Table B holds the same points as the rows below and some others, measured another way and shuffled. Each row below is followed by which row of B it is.
B:
1: [-280  -44  -54  203 -278  -58  212  291 -313 -100  225 -302  441   -7
 -219  145   84   41 -388  210   48  265  206  188  239   90 -163   84
  -93   -9  -60  -47  390  150  -35   66  248   72]
2: [-212  -28   20  -85  140  -46 -283 -281  -27  161  -72 -108  -42 -231
  306 -191 -113  108  146 -126 -134  109 -144  109  -50  187    1   -6
  -26 -125  174   69 -333 -256   40  121  -19  -58]
3: [  76   98  -65  191 -209 -271   38  185  310 -181  202  109  -63   50
 -342  263  106 -184 -115  126   -9  -21  257 -186    9 -271  -35    4
  140   70  -55  -94  262  312  134 -149   12   39]
4: [-242  -52  -19  163  -94 -220  188  159 -140 -176  244 -249  340  -48
 -227  197   92   33 -315  160  -26   26  115  169  147   68  -27  187
  -63  170   60  -70  330  186   14  -23  219  -40]
5: [-403 -131   85  116  270 -160   45 -147 -222 -125   18 -410  306 -240
   32  169  133   98 -165   93  -90 -145 -110  308   72  275  128  303
 -165  204  266  -44   24  -59  -79   33  159 -149]
6: [-446  -63  -34  224  -84   78   83  125 -407  -27   38 -396  457 -141
   17  152  163   15 -298  166   38  324   91  296  218  250 -177  135
 -204  -72   65    4  166  -48 -143  180  230   -7]
7: [-282   44 -171  197 -265   59  -55  169 -176   18  108  -65  253  -66
   84  119  128 -133 -206   66   48  560  186  140  162  129 -302  -15
 -155 -199   23   57  114  -19  -45  220  199  -14]
8: [ 238 -171  151 -220  -92 -499 -203 -209  157 -162  110  222 -258  -15
 -137 -205 -176  115  301 -120 -136 -273   19 -289 -214   26  258 -253
  160  -17  -73 -136   48  227  278 -142 -238  164]
9: [ 270 -148  155 -169 -142 -483 -163 -131  183 -185  105  212 -266   22
 -231 -145 -129   78  270  -68 -108 -284   80 -342 -193  -57  238 -272
  187  -38 -138 -162  109  294  264 -170 -254  218]
10: [-179  288 -239  344 -264  179  -23  281  217  121   85  -46   72  -30
  -79  251  126 -264 -260  155   55  455  280   18  169 -277 -377   59
   64 -165  -20   84   36  -19  -37   65  172  -21]
11: [  69  138  -48  166  -77 -255  -34   68  416 -121  146  100 -147  -13
 -256  248   86 -187  -45   87  -48 -117  181 -170  -49 -296   11   53
  164   96   35  -62  110  221  128 -165  -12  -19]
12: [-472  380 -290  454  196  271 -121   44  348  161  -46 -179   92 -248
  227  488  314 -383 -275  110   -9  395   72  271  149 -157 -340  423
  -94   44  385  181 -285 -284 -174  140  286 -377]
13: [-308  402 -331  411   85   43   -9  135  537   40  191  -16   48 -136
   24  500  230 -382 -348   94  -52  277  134  178  116 -303 -277  433
   16  211  355  137  -93  -82  -26    8  316 -394]
14: [ -41  -90  292   40  365 -228 -151 -284  173 -110 -247 -247 -209 -214
 -139  143  117   30  235   93 -112 -602  -72 -127 -148  -55  331   68
  142   84   89 -147 -141   42   -3 -215 -261   68]
15: [-334  164 -110  250 -115  325 -108  126  -82  253 -110 -292  149 -152
  125   74   74  -83 -171  132   39  443  129  148  194  -50 -329   31
   -5 -297    1  110 -154 -243 -129  169  121   31]
16: [-243 -119   66   89 -249   23   97  175 -437   23   60 -375  346  -57
 -131  -77  -31  176 -214  168   32  197  128  128  203  143 -116  -72
  -33 -188 -159  -40  229   35  -43   85   96  210]
17: [ -11 -135  227  -21 -151  125 -292  -97 -243  157 -345 -185 -148 -115
   15 -226  -26   88  297   67   40   71  107 -229  -27   54  -17 -423
   99 -534 -290  -70 -154  -73  -44   67 -334  431]
18: [  10  -79  -36   98 -478 -220   91  288 -167 -172  251   28  192  108
 -309   37   20  -25 -177  129   62  270  304 -109  104    2 -128 -200
    7 -151 -242 -101  445  335  103   14   59  233]
19: [  49  151   80  302 -112   39  -38  172  275  -20 -154 -124 -169  -21
 -362  304  205 -221   -5  260   64 -130  295 -271   29 -399  -62  -89
  230 -173 -194 -100   80  170  -36 -175 -177  235]
20: [  -8  122 -172  245 -419 -164  102  349  140 -144  295  103  123  102
 -313  245  111 -207 -270  153   60  304  351  -95  115 -201 -220  -43
   45  -38 -111  -47  384  309  100  -23  144   62]
21: [-483  159 -143  250  367  -50   22 -108  181    9  115 -319  230 -273
  152  343  157  -97 -297   56 -128    6 -125  400  108   45  -49  549
 -112  343  481   93 -157 -204  -77   37  330 -433]
22: [ -25  -11   30   77 -343   29  -93  143 -133   68  -17  -77   25    1
 -125  -93  -32   10    4   98   46  249  217 -139   70  -55 -156 -272
   90 -343 -245  -31   97   74   33   47  -83  282]
23: [ 173  -66  -32  -82 -581 -105 -208  143 -112   39  106  244  -92   97
  -71 -286 -160   17  131  -40   43  454  273 -288  -13    7 -194 -513
   84 -477 -350  -34  155  165  184  111 -141  361]
24: [ -60 -230   98 -304 -101 -229 -262 -268 -285   80   53  -20    5 -130
  229 -477 -301  314  217 -198 -132  132 -126   18  -82  354   75 -254
  -19 -213  -12    0 -144 -120  170  135  -92  137]
25: [-279 -101  -24  -53   72 -270    7 -117 -145  -57  236 -192  263 -159
   92  -69 -105  185 -151  -59 -140   41 -122  273   53  265   53  197
  -97  183  235   10   28  -45   87   63  209 -157]
26: [ -70 -110  152 -113 -138  118 -295 -136 -251  236 -227 -177  -75 -139
  151 -350 -172  188  237  -31  -25  169   13  -95   -3  122  -61 -340
   83 -471 -192   10 -226 -192   10  122 -219  320]
27: [   5 -194  221 -158   26 -253 -122 -192 -113  -20  -44 -164  -58 -109
  -79 -231 -160  246  179  -13 -113 -270  -57  -85  -80  110  208 -144
  112  -78  -70 -101  -32   35  116  -83 -173  193]
28: [ -68  114 -117  116  -28 -288   -4   27  318 -117  251   67   -4  -53
 -124  188   25 -110 -131    6  -95   -8   79    4  -11 -132  -11  172
   60  193  166  -13   85  127  137  -79  130 -154]
29: [-262  -90 -135   64 -421  -36   42  225 -425  -12  252 -113  409   -8
   15  -92  -42   69 -266   49   41  591  168  179  199  259 -267 -106
 -172 -204  -83   29  285   61   21  233  233   87]
30: [ 103  -18  -87  -38 -492  -14 -347   37  -59   77  -10  314 -157   22
  112 -223  -59 -101  214  -91   51  584  248 -270  -49   63 -250 -506
    1 -544 -247   17  -17   51  121  203 -162  279]
31: [ -92   17  -93   24 -337   91 -235   52 -136  161   -7   55   18  -59
  155 -177  -67  -27   51  -39   18  543  154  -52   51   86 -267 -284
  -23 -421 -127   64  -73  -85   37  211  -17  168]
32: [-426  -43  -71   36 -169  234 -119   21 -473  255  -10 -332  343 -183
  314 -234 -103  165 -157    0   -2  587  -12  307  207  315 -282  -53
 -160 -331   16  125 -121 -311  -92  319  184   49]
33: [-122 -366   66 -310 -379 -267  -71  -49 -651  -21  243  -87  330  -32
  118 -528 -327  417    5 -130  -69  347  -29  120   64  527  -14 -317
 -140 -242 -146  -37  206   38  166  226   59  233]
34: [-188  204 -255  264   25 -175  -93   20  399 -122  198  168   -3 -100
   47  398  231 -344 -153   -3  -49  248  123   68    1  -87 -153  249
  -84  164  301   53    3   62   54   37  204 -305]
35: [-163  -52  348  328  126  203  -11   53 -149   -2 -484 -568  -15 -160
 -333  303  327  -66   61  400  103 -370  182 -149   84 -172   84  -61
  133 -261 -225 -169   23   45 -247 -152 -290  364]
36: [ -97  171 -302  132 -270 -229    8  176  257  -63  421  213  108   12
  -36  136  -19 -163 -258  -40  -63  408  168   65   71  -89 -224  107
   -9  105  138   67  162  126  176   54  282 -193]
37: [ -87  160 -112   36   30  -48 -278 -139  321  148    9   97 -188 -153
  179  -15  -48  -95   94 -101 -112  172    0  -22  -57  -91 -100   16
   84  -89  164   86 -292 -162   92   43   -1 -100]
38: [-400  210   83  384  551   32  138  -64  335    8 -122 -611   95 -290
 -180  522  259  -87 -267  285 -110 -534  -77  249  112 -282  122  613
  127  394  350  -14 -155 -133 -166 -238  139 -259]
39: [-148 -227  388   24  236  -24 -112 -223 -266  -12 -371 -492   -9 -221
 -122  -15   86  176  206  176  -32 -450  -46  -58  -29  114  261  -85
   72 -160  -92 -155  -93  -40 -109  -92 -280  286]
40: [-186  -67   52   55  137 -334  107  -50   28 -179  201 -229  175 -115
 -156  145   19   85 -163   74 -120 -258  -33  149   29   63  155  260
    1  302  187  -69  148  118   76 -113  142 -121]
41: [  36   36 -112  -14 -116 -393  -68  -20  284 -139  310  212  -57  -14
  -77   38  -68  -51  -39  -79 -115   48   71  -56  -68  -46   20   32
   56  141  120  -19  100  175  225  -54   83 -106]
42: [ 262   19   98   98 -121 -304 -191  -17  410 -196  -53  249 -373   24
 -314  190  148 -232  246   71   -8 -223  247 -449 -185 -280  116 -235
  205 -108 -147 -162   94  328  139 -198 -303  203]
43: [ -60  125  -33  161 -192  260 -378   -3   67  211 -289   48 -210 -110
  146    6  123 -218  209   40   67  433  205 -208  -14 -101 -270 -313
   52 -549 -151   49 -252 -139  -66  156 -200  219]
44: [  89    7  211  215 -155   69 -117  105   59  -20 -301 -154 -196  -17
 -334  163  183 -135  158  258   93 -150  298 -356   -7 -271    5 -290
  205 -360 -331 -152   81  180  -64 -135 -328  416]
45: [-135   86 -211  258 -220 -230   48  204  149 -236  296  143  162    5
 -151  368  227 -281 -250   92   20  322  255   27   70  -34 -171  112
 -107   95  102  -26  305  254   64   42  217 -137]
46: [ -97  303 -138  173   74  143 -330 -106  474  249 -134   56 -293 -175
  183  107   45 -234  103  -29  -70  200   53  -83  -47 -273 -188   28
  144 -186  143  116 -424 -236   14   27  -51  -92]
47: [-157 -144  105  -61 -158   -5 -101  -32 -340  106  -38 -257  141 -105
   30 -254 -141  223   24   34  -30  149   17   49   74  184  -36 -183
   15 -267 -125  -19   -2  -75   13  101  -43  220]
48: [ -40  -99  193  -73  196 -175 -248 -304   71   12 -176 -120 -196 -192
   44  -82  -33   87  265  -30 -123 -279  -85  -98 -132   53  199  -69
   92  -68   60  -70 -222  -66   56  -66 -223   83]
49: [-182 -164  119    9  235 -373  -50 -221  -29 -225   58 -147   85 -177
  -32  125   98   53   29    5 -118 -273  -92   96  -72  216  238  168
  -86  225  227  -97   44   88   56  -53   11 -107]
50: [ 174 -153  234   -4 -318  -46 -222   24 -153  -27 -242   -4 -195    8
 -222 -130   28   13  297  119   69   -3  253 -409  -64  -48   23 -518
  143 -495 -410 -160   98  191   36  -31 -390  519]
51: [-343 -167  -74   85 -110 -371  284  147 -339 -287  448 -250  565  -44
 -164  145   40  127 -439   97  -55  107   37  359  174  317    6  291
 -214  316  175  -64  472  223   52   54  395 -157]
52: [ 204 -301  283 -152 -399 -146 -242  -35 -362  -68 -184   44 -136   27
 -157 -314  -71  141  355   35   60   60  208 -389  -94  158   71 -640
   76 -550 -455 -178  153  219   94   38 -407  577]
53: [ -40 -102  149  -74  104 -243 -123 -192   44  -23   -8 -142  -67 -135
  -47  -98  -98  147  122  -17 -124 -248  -64  -42  -76   43  175  -22
   99   22   52  -65  -81    7  108  -84 -107   69]
54: [  77  136  -82  148 -110 -180 -216  -14  405  -78   21  262 -255  -27
  -78  201  135 -276  118    2  -29   96  190 -247 -105 -206  -63  -97
   90  -94   20  -28  -26  145  109  -50 -100   10]
55: [-411 -137  192  206  153   82   67  -11 -412  -39 -186 -594  339 -213
  -62  173  207   91 -145  248   19  -94   13  219  158  210   31  142
 -114  -60   31  -80   72  -66 -204   49   42   91]
56: [-112  127 -123  203 -333   79  -11  250    8   82   95  -68  104    0
 -120   74   33 -105 -189  127   48  387  258  -28  145 -151 -281  -91
   64 -229 -128   19  123   47   10   61   97  117]
57: [-253  198 -373  201  -88 -244  -37   75  313 -122  417  228  162  -75
  124  304  134 -278 -296  -79  -79  468   94  210   53   29 -235  301
 -159  233  372  104   81   52  120  132  385 -419]
58: [-329   38  -53  188  219 -263  140  -25  107 -162  220 -265  252 -164
  -98  312  120  -27 -295   95 -117 -156  -40  277   77   41   72  443
  -63  391  333  -24  113   50   10  -65  269 -291]
59: [-172 -168   90 -126  -86 -106 -110 -116 -313   71   27 -213  150 -131
  105 -278 -180  249   31  -41  -81  114  -55   98   41  265   10 -113
  -25 -162  -19  -14  -39  -92   60  111   -4  123]
60: [-520  -34  191  357  483  -48  280  -10 -133 -155 -101 -788  403 -282
 -249  506  324   38 -357  357  -53 -528  -69  372  190   33  190  584
  -54  398  282 -106  118  -16 -238 -165  187 -162]
61: [-282  298 -321  405  -98  -21   64  245  331  -58  252    3  175  -58
  -66  484  259 -349 -390  128    8  384  224  159  155 -200 -305  324
  -57  156  237   79  123   62  -13   46  335 -285]
62: [ -68 -114  179   68 -233   87  -85   87 -307   70 -179 -278   57  -50
 -151 -109    4   94   65  173   60   82  177 -131   81   29  -61 -292
   82 -395 -301  -86   84   38  -53   29 -172  386]
63: [-217  120   62  340    6  249  -90   91   25   88 -279 -320    4 -146
 -100  283  260 -187  -39  249   76   65  194  -47  103 -172 -148    1
   58 -256  -74  -20  -80  -63 -184    9  -87  143]
64: [ -70 -154   18 -133 -378   46 -305  -45 -382  155  -59   37   36  -66
  223 -392 -163  132  178  -93   17  537   92  -79   23  284 -188 -449
  -61 -547 -207   29  -75  -98   65  267 -113  296]
65: [ 162   71   18  112 -407   -6 -152  174  132   48  -39  103 -192   58
 -227  -18    2 -127   99  107   64  201  324 -346   -2 -262 -155 -363
  197 -388 -322  -63   91  173   86  -38 -193  338]
66: [ 319   40  -72 -128 -298 -305 -439 -137  401  -21   60  569 -476   22
   52 -168 -107 -177  391 -215  -65  225  163 -443 -247 -117  -38 -434
  150 -306 -108  -26 -122  149  289    9 -264  148]
67: [-295   20  -33  167  315 -265    1 -159  185 -179  112 -160  125 -207
    8  341  190 -105 -137   40 -127 -182  -72  203   -5   86  118  392
  -95  348  375  -26   -7   19    7  -48  169 -305]
68: [ 107  -73 -119 -230 -227 -442 -250 -155  149  -67  324  389 -131   -9
  131 -271 -244   58  146 -260 -151  238    0 -104 -144  153    9 -194
   10  -33   77    9  -13  100  320   74   11  -47]
69: [ -89 -341  169 -257 -138 -260 -190 -212 -466  -39   31  -88  116 -114
  130 -399 -197  306  187 -117  -83  101  -74   23  -49  458  118 -278
  -93 -223  -72  -68   28    3  117  141 -100  208]
70: [  62  195  -44  281 -190  -60  -36  205  379  -49   17   37 -158   23
 -322  300  159 -263  -59  190   33    2  301 -250   16 -404 -113  -47
  206  -90 -124  -62  118  203   43 -147  -74  124]
71: [ -30 -433  301 -315   21 -368 -243 -363 -441 -130  -78  -86   16 -154
  110 -378 -148  323  344 -129 -107 -160 -136  -57 -150  497  295 -301
  -95 -168  -54 -139  -12   47  117   70 -241  234]
72: [ -63  203   36  418  -13  -12  138  258  328 -105  -44 -248  -18  -31
 -471  508  296 -261 -214  347   53 -240  300 -134  103 -452  -38  169
  202   69  -72 -110  204  233  -74 -233  -19   82]

[ 126  287 -128 -351  179 -333 -200  228 -186 -306 -131  140  -60   28
   85  181  251  289 -264  -58  282  271  399  103   63  154  239 -111
 -250  -87] : 43
[  74   85   78   34 -118  -14 -102   -7  -15  -17   -8  -85  -35  -52
  185   70  122   38   69  -39 -112   10  -53  -88  -11   16   31 -122
   89  -40] : 22
[ -47  232    3 -295  164 -289 -270   32  -14  -82 -373  199   13  -61
  254   37  126   52  112  -92  167  -42  287  177 -165  195  167   26
 -173 -188] : 29
[ -36   10  -71  197  -68   10   22  112  -49  -34  -44  101   35   88
   18   10  -22  -62 -208  -75  131  -35 -116   18  220 -131  248  203
 -234  -32] : 34
[ 113   86  103   82 -257   58 -133   -8 -140 -170   39 -134 -251 -105
   91  278  220   88    2   18 -119   33   30   54  -49 -179  145 -239
   75  -80] : 31
[-132   99 -253 -109  268 -346  114  208   53  128  -94   79  391  -20
  211 -379 -178   65   -7 -229  410   15   50  196  100  229   -7  306
 -307   83] : 49
[ -83  140   35  -65  -21 -196 -105  -25  -34    4 -195  -56  -22 -228
  281  -49   45   33  305  -96  109 -167  141  302 -235   43   17  -40
  -69  -78] : 33
[  72   86  -76 -304  113 -236  -53  114   72  104   76 -159  251  -87
  262 -144   72  238  145 -169   51  254   89   39 -137  242 -166 -147
  166   43] : 55
[-107   55  -46  132   12  -58  -66   57  -13   -8 -233  217   57   75
   80  -23  -42 -143 -107  -86  166 -150  -56   62  133  -57  282  281
 -300 -116] : 36
[-160   42 -147   94  131 -157   31  120   33   72 -222  226  221   79
  108 -195 -150 -119 -100 -161  306 -132  -54  130  166   25  228  405
 -384  -48] : 41
[ 148 -141    8  221 -352  258   25  115 -116  -81  315 -209 -135   49
 -129  281  150  113 -257  -30 -117  272 -177  -15  114 -406  196 -152
  155    0] : 46
[ -26 -138 -148  -15   12  -31  127  166  128  241  195 -135  380   46
   91 -228 -108   84  -26 -221   89  242 -194   38   38   -9  -58  127
   97   82] : 14
[ -67 -204  -15  189 -162  149   89   31  146  276  134 -123  239   28
   78 -147 -115  -81   66 -164  -75   51 -334   15   -6 -173    8  145
  154    3] : 58
[ 132  -73  264  326 -523  337 -112 -148  -69  -53  161 -284 -335 -114
   69  356  221  -37  120   65 -429  -41 -242  -95  -95 -366   95 -325
  342  -87] : 7
[ 102  -49  102  -25 -141  117 -144  -11  110  104   69  -84   79   74
  130   91  126   22   17  -76 -262  183 -180 -228  -31  -15   27 -122
  292  -79] : 44
[ -33  178  -22 -161  159 -257 -125   21   74   78 -213   83  196  -41
  324 -167    6   15  156 -123   75  -56   54  -40  -32  295  -24   66
  -74  -42] : 1
[ -27   22    3  356 -208   95   14   48 -139 -122  -62   80 -156   28
  -17  131   21 -121 -182   -8   77 -163 -128   55  223 -272  322  147
 -270  -62] : 66
[ 137  -81  214   94 -368  222 -118 -110   56   91  198 -320 -102 -108
  165  190  183   60  211  -25 -423  117 -227 -145 -178 -160  -76 -341
  483  -47] : 62
[ -49  162 -153 -139  241 -254 -100  180  -12  -68 -259  310  181  156
  104  -84    3   -4 -241 -124  306   44  122    2  200  180  263  282
 -374  -94] : 61
[ 110 -104    2    4 -181   51   87   50   90  210  366 -419  187 -123
  186 -106   31  178  181 -141 -201  246 -217  -56 -106  -17 -255 -242
  420  134] : 39
[ -68 -216   20  298 -234  186  135  -17  154  313  178 -211  216  -28
  125 -185 -145 -119  153 -147 -152  -39 -418  -31    5 -178  -72  111
  203   50] : 40
[ -58   71   57  107   -5  -14 -137  -37   76   56 -250  202   69   96
  183  -26  -10 -184    4  -67  -43 -173 -143 -169  111   65  186  193
 -134 -127] : 20
[  87  159  -96 -294   78 -256 -102  164  -93 -113    7  -82   36 -107
  155   49  164  277   -9 -109  180  242  271  209 -107  100   31 -166
  -22  -18] : 26
[ -36  203 -183 -268  233 -406  -12  187  -44  -27 -115   16  199 -116
  239 -189    4  194   57 -170  355   81  255  269  -50  244  -12   59
 -227   23] : 59
[ 157   97   72  -57 -241  -31  -94   22 -148 -138  166 -326 -217 -230
  150  229  257  256  132  -11 -111  167  125  149 -186 -120  -32 -416
  224   -3] : 32
[ 124 -136  248  173 -467  307 -119 -151   48   98  226 -364 -169 -138
  134  247  189   29  255   -4 -467   81 -251  -69 -236 -284  -56 -372
  531  -70] : 6
[ -45  -34  113  287 -206  163  -85  -73   39   56 -116   75  -47   56
   96   73    3 -212    3  -31 -140 -187 -255 -111   87 -166  210  131
  -35 -125] : 45
[ -99  133 -220  -85  208 -348  105  188   -8   65  -81   11  282  -97
  219 -312 -130   94   41 -191  386  -23   92  250   56  189  -20  211
 -297   85] : 25
[-146  131 -148 -314  363 -364 -119  125  146  150 -340  285  400   64
  273 -291  -92   -7   62 -228  310   20  130  110  -39  343   81  316
 -245 -108] : 4
